Here is a tiny trained network, its code and every weight. The questions are about switching its units off for an input and a target symbol, where a switched-off unit gives its printed mean instead of its output.

import numpy as np


def w(rows, s, z=0):
    codes = np.array(rows[::2]) - 128.0
    scale = np.full(codes.shape[1], s)
    scale[-1] = z or s
    return codes * scale


def f(y):
    return np.maximum(y, 0)


def softmax(a):
    e = np.exp(a - a.max(-1, keepdims=True))
    return e / e.sum(-1, keepdims=True)


def log_softmax(a):
    a = a - a.max(-1, keepdims=True)
    return a - np.log(np.exp(a).sum(-1, keepdims=True))


def net(x, mask):
    ids = ['αβδεζθλξστφω'.index(c) for c in x.split()]
    T = len(ids)
    res = E[ids] + P[:T]
    r = res
    for j in range(3):
        rows = slice(2 * j, 2 * j + 2)
        q, k, v = (r @ M[0][rows].T for M in (Q, K, V))
        z = softmax(np.where(np.tri(T) > 0, q @ k.T / 2**0.5, -1e9)) @ v
        o = O[0][rows]
        res = res + np.where(mask[j], z, o[:, -1]) @ o[:, :-1]
    y = f(res @ A[0][:, :-1].T + A[0][:, -1])
    res = res + np.where(mask[3:15], y, B[0][:, -1]) @ B[0][:, :-1]
    return log_softmax(res[-1] @ U[:, :-1].T + U[:, -1])


Q, K, V, O, A, B = {}, {}, {}, {}, {}, {}
E = w([
[163,92,52,185,161,164,77,129,184,100,114],'α',
[144,97,142,96,212,132,162,105,85,141,159],'β',
[52,145,99,172,169,90,56,174,133,199,145],'δ',
[90,104,168,103,182,182,140,133,98,160,128],'ε',
[185,104,142,195,127,39,85,136,163,78,143],'ζ',
[51,148,104,168,190,126,141,100,41,49,157],'θ',
[63,104,172,118,197,184,177,101,49,109,144],'λ',
[90,79,176,155,171,115,151,121,112,89,162],'ξ',
[87,146,249,130,127,113,98,135,91,95,55],'σ',
[143,205,185,124,172,153,162,162,86,129,177],'τ',
[132,192,102,144,146,123,115,105,52,55,141],'φ',
[217,137,88,27,146,127,107,121,85,165,146],'ω',
],0.019)
P = w([
[137,118,71,196,188,132,74,113,57,183,162],'0',
[78,127,136,62,156,129,21,42,165,132,197],'1',
[128,138,189,126,197,63,154,95,178,189,34],'2',
[186,92,120,174,160,96,49,222,60,143,130],'3',
[78,144,131,38,137,118,47,114,185,99,166],'4',
[135,137,170,113,166,73,192,132,186,152,35],'5',
[188,94,108,156,129,114,95,228,59,99,137],'6',
[77,148,129,34,121,130,93,152,210,53,172],'7',
[142,140,139,102,137,85,230,160,199,117,34],'8',
[198,91,87,142,107,131,138,244,66,53,145],'9',
[79,134,136,18,113,134,120,166,212,20,165],'10',
],0.011)
Q[0] = w([
[197,85,97,157,125,120,61,103,221,72,43],'h0',
[77,213,185,118,135,68,58,126,110,51,149],'h0',
[160,96,127,158,225,113,102,187,93,80,88],'h1',
[79,152,112,85,113,83,169,52,206,157,130],'h1',
[68,145,93,68,35,104,149,3,200,158,180],'h2',
[147,85,142,93,84,158,47,157,70,109,189],'h2',
],0.024)
K[0] = w([
[182,132,62,217,81,108,43,58,183,38,38],'h0',
[90,193,239,193,41,32,136,112,43,138,166],'h0',
[126,106,107,85,50,143,225,194,168,38,104],'h1',
[95,92,132,204,198,96,97,119,119,183,120],'h1',
[133,130,167,204,252,97,14,69,76,224,155],'h2',
[111,134,198,46,59,33,136,145,23,111,200],'h2',
],0.019)
V[0] = w([
[178,104,172,140,170,150,143,75,112,82,140],'h0',
[35,179,144,121,139,88,134,192,124,76,152],'h0',
[143,8,98,55,206,86,127,125,116,108,119],'h1',
[68,64,141,158,70,144,117,109,122,66,77],'h1',
[74,88,167,128,94,47,178,157,118,157,194],'h2',
[168,179,93,168,120,3,127,51,108,61,156],'h2',
],0.016)
O[0] = w([
[120,166,79,150,113,237,120,110,121,58,22,227],'h0',
[127,104,20,112,179,207,125,96,129,123,121,254],'h0',
[90,188,57,143,133,148,195,73,156,120,171,150],'h1',
[108,120,181,120,91,25,33,31,65,146,38,133],'h1',
[165,164,158,164,209,93,56,117,147,202,3,87],'h2',
[241,144,131,73,167,29,110,89,80,33,90,127],'h2',
],0.0067,0.0093)
A[0] = w([
[102,158,134,115,188,100,200,134,227,126,110,31],'n0',
[157,77,67,130,146,114,83,219,20,125,151,229],'n1',
[168,80,130,157,83,158,91,212,14,134,145,14],'n2',
[145,123,60,161,154,167,175,123,68,152,86,191],'n3',
[104,208,222,72,106,122,142,148,143,175,85,2],'n4',
[131,131,214,115,106,130,188,238,140,177,49,95],'n5',
[52,141,140,187,90,128,150,218,77,175,96,204],'n6',
[172,124,94,155,93,103,42,167,132,114,193,199],'n7',
[129,183,189,107,147,90,113,246,224,110,110,152],'n8',
[165,90,85,164,99,186,60,84,87,102,192,89],'n9',
[201,98,149,110,140,91,228,46,190,198,68,100],'n10',
[146,136,118,90,89,186,118,149,157,110,208,158],'n11',
],0.011,0.0029)
B[0] = w([
[140,154,98,77,109,112,138,120,5,95,143,179],'n0',
[124,171,115,94,116,77,198,110,161,112,145,243],'n1',
[145,88,65,132,163,146,107,204,69,108,141,200],'n2',
[104,115,130,198,79,134,106,160,147,136,121,242],'n3',
[120,112,112,146,87,110,168,205,163,106,160,177],'n4',
[112,225,150,136,183,108,87,146,147,174,138,182],'n5',
[172,66,154,66,125,117,161,57,150,156,148,201],'n6',
[66,134,136,144,135,179,137,142,101,142,105,183],'n7',
[129,81,149,170,59,136,115,109,156,127,134,185],'n8',
[167,133,143,77,123,143,103,126,153,197,116,211],'n9',
[154,78,178,97,193,169,120,160,153,115,143,154],'n10',
[112,110,171,137,153,96,87,106,142,117,97,250],'n11',
],0.018,0.013)
U = w([
[89,161,81,60,172,207,70,101,156,134,135,217],'α',
[54,100,126,87,3,92,57,98,194,27,191,199],'β',
[115,94,103,227,122,46,120,78,159,132,73,37],'δ',
[169,90,142,134,88,124,126,83,165,120,163,91],'ε',
[147,157,122,77,56,170,153,172,123,115,136,2],'ζ',
[168,63,101,132,43,14,70,140,67,206,97,98],'θ',
[152,183,160,159,45,118,127,147,94,161,123,116],'λ',
[118,161,180,142,134,95,199,125,165,148,46,43],'ξ',
[149,94,107,126,70,137,95,168,180,116,223,74],'σ',
[172,153,117,154,42,81,147,95,171,120,125,126],'τ',
[152,117,138,151,51,166,180,115,150,143,105,84],'φ',
[109,141,137,111,84,127,170,118,134,156,160,66],'ω',
],0.007,0.0035)

Each question gives the input, a string of symbols that net reads in full, and the target symbol t.
The units are the heads (2 rows each of Q, K, V and O) and the neurons (one row each of A and B). Each row of codes is followed by its name. A weight is (code - 128) times the scale printed after its matrix; where a second scale follows, it is the last column's (O, A, B and U).
mask holds one flag per unit, heads first, then neurons. A switched-off unit (its flag False) gives its mean, the last column of its rows in O or B, instead of its output. The means were averaged over made-up inputs and are rounded, as every weight is.
A unit's drop is (log p(t) with every unit on - log p(t) with that unit switched off) / (log p(t) with every unit on - log p(t) with every unit switched off).
The circuit of an input: a set's keep is (log p(t) with only the set's units on - log p(t) with every unit switched off) / (log p(t) with every unit on - log p(t) with every unit switched off). Starting from the 12 units with the biggest drops (on a tie, the unit counted first), units are removed one at a time, each time the one whose removal leaves the highest keep (on an exact tie, the one counted first), for as long as the keep stays at least 0.8.
units of the circuit, in order: the units of the circuit, biggest drop first
unit that matters most: the unit with the biggest drop
top k neurons: the k neurons with the biggest drops, biggest first
heads that matter: for each layer, one digit per head in row order, 1 if its drop is at least 0.15 and else 0, layers parted by /
input τ σ σ τ φ σ τ, target ζ: unit that matters most : n2
input ζ σ ω, target σ: units of the circuit, in order : [n10; h0; n4]
input σ ξ α τ σ τ ξ, target σ: top 2 neurons : [n2; n3]
input σ σ ζ θ σ ξ, target α: units of the circuit, in order : [n10; h2; n0]
input θ τ σ δ ε ω, target σ: units of the circuit, in order : [h0; n4; n10]
input σ τ β α τ α τ σ τ, target β: heads that matter : 001
input α σ σ θ σ τ ω, target β: units of the circuit, in order : [h1; n11; h0; n8]
input σ τ β ζ θ φ θ, target ζ: top 2 neurons : [n1; n2]
input ξ τ θ ε τ, target β: heads that matter : 010
input δ ω τ ξ σ, target α: units of the circuit, in order : [h0; n8]
input σ λ λ δ σ δ β δ δ, target θ: units of the circuit, in order : [n0; h2]
input τ ε ξ ζ β ξ τ, target σ: top 3 neurons : [n2; n8; n3]
input τ λ τ β ε σ α τ β τ δ, target α: units of the circuit, in order : [h0; h1]
input α ζ τ δ, target σ: units of the circuit, in order : [h1]
input σ σ β α, target θ: heads that matter : 110
input ε ζ σ θ θ τ ε, target σ: units of the circuit, in order : [n2; h1]
input φ τ σ σ α ζ φ ζ δ ω, target β: units of the circuit, in order : [n11; h1; h2]
input ε τ τ λ σ ξ α δ, target α: top 3 neurons : [n8; n1; n4]
input τ ξ δ τ σ θ σ σ ω ζ α, target α: units of the circuit, in order : [n8; n9]
input τ τ τ α σ τ θ σ φ, target β: unit that matters most : h2
input σ ζ σ α σ σ σ, target θ: top 2 neurons : [n2; n6]
input δ σ τ τ σ σ σ σ β, target ζ: top 3 neurons : [n0; n10; n11]
input ξ σ τ σ, target σ: heads that matter : 010
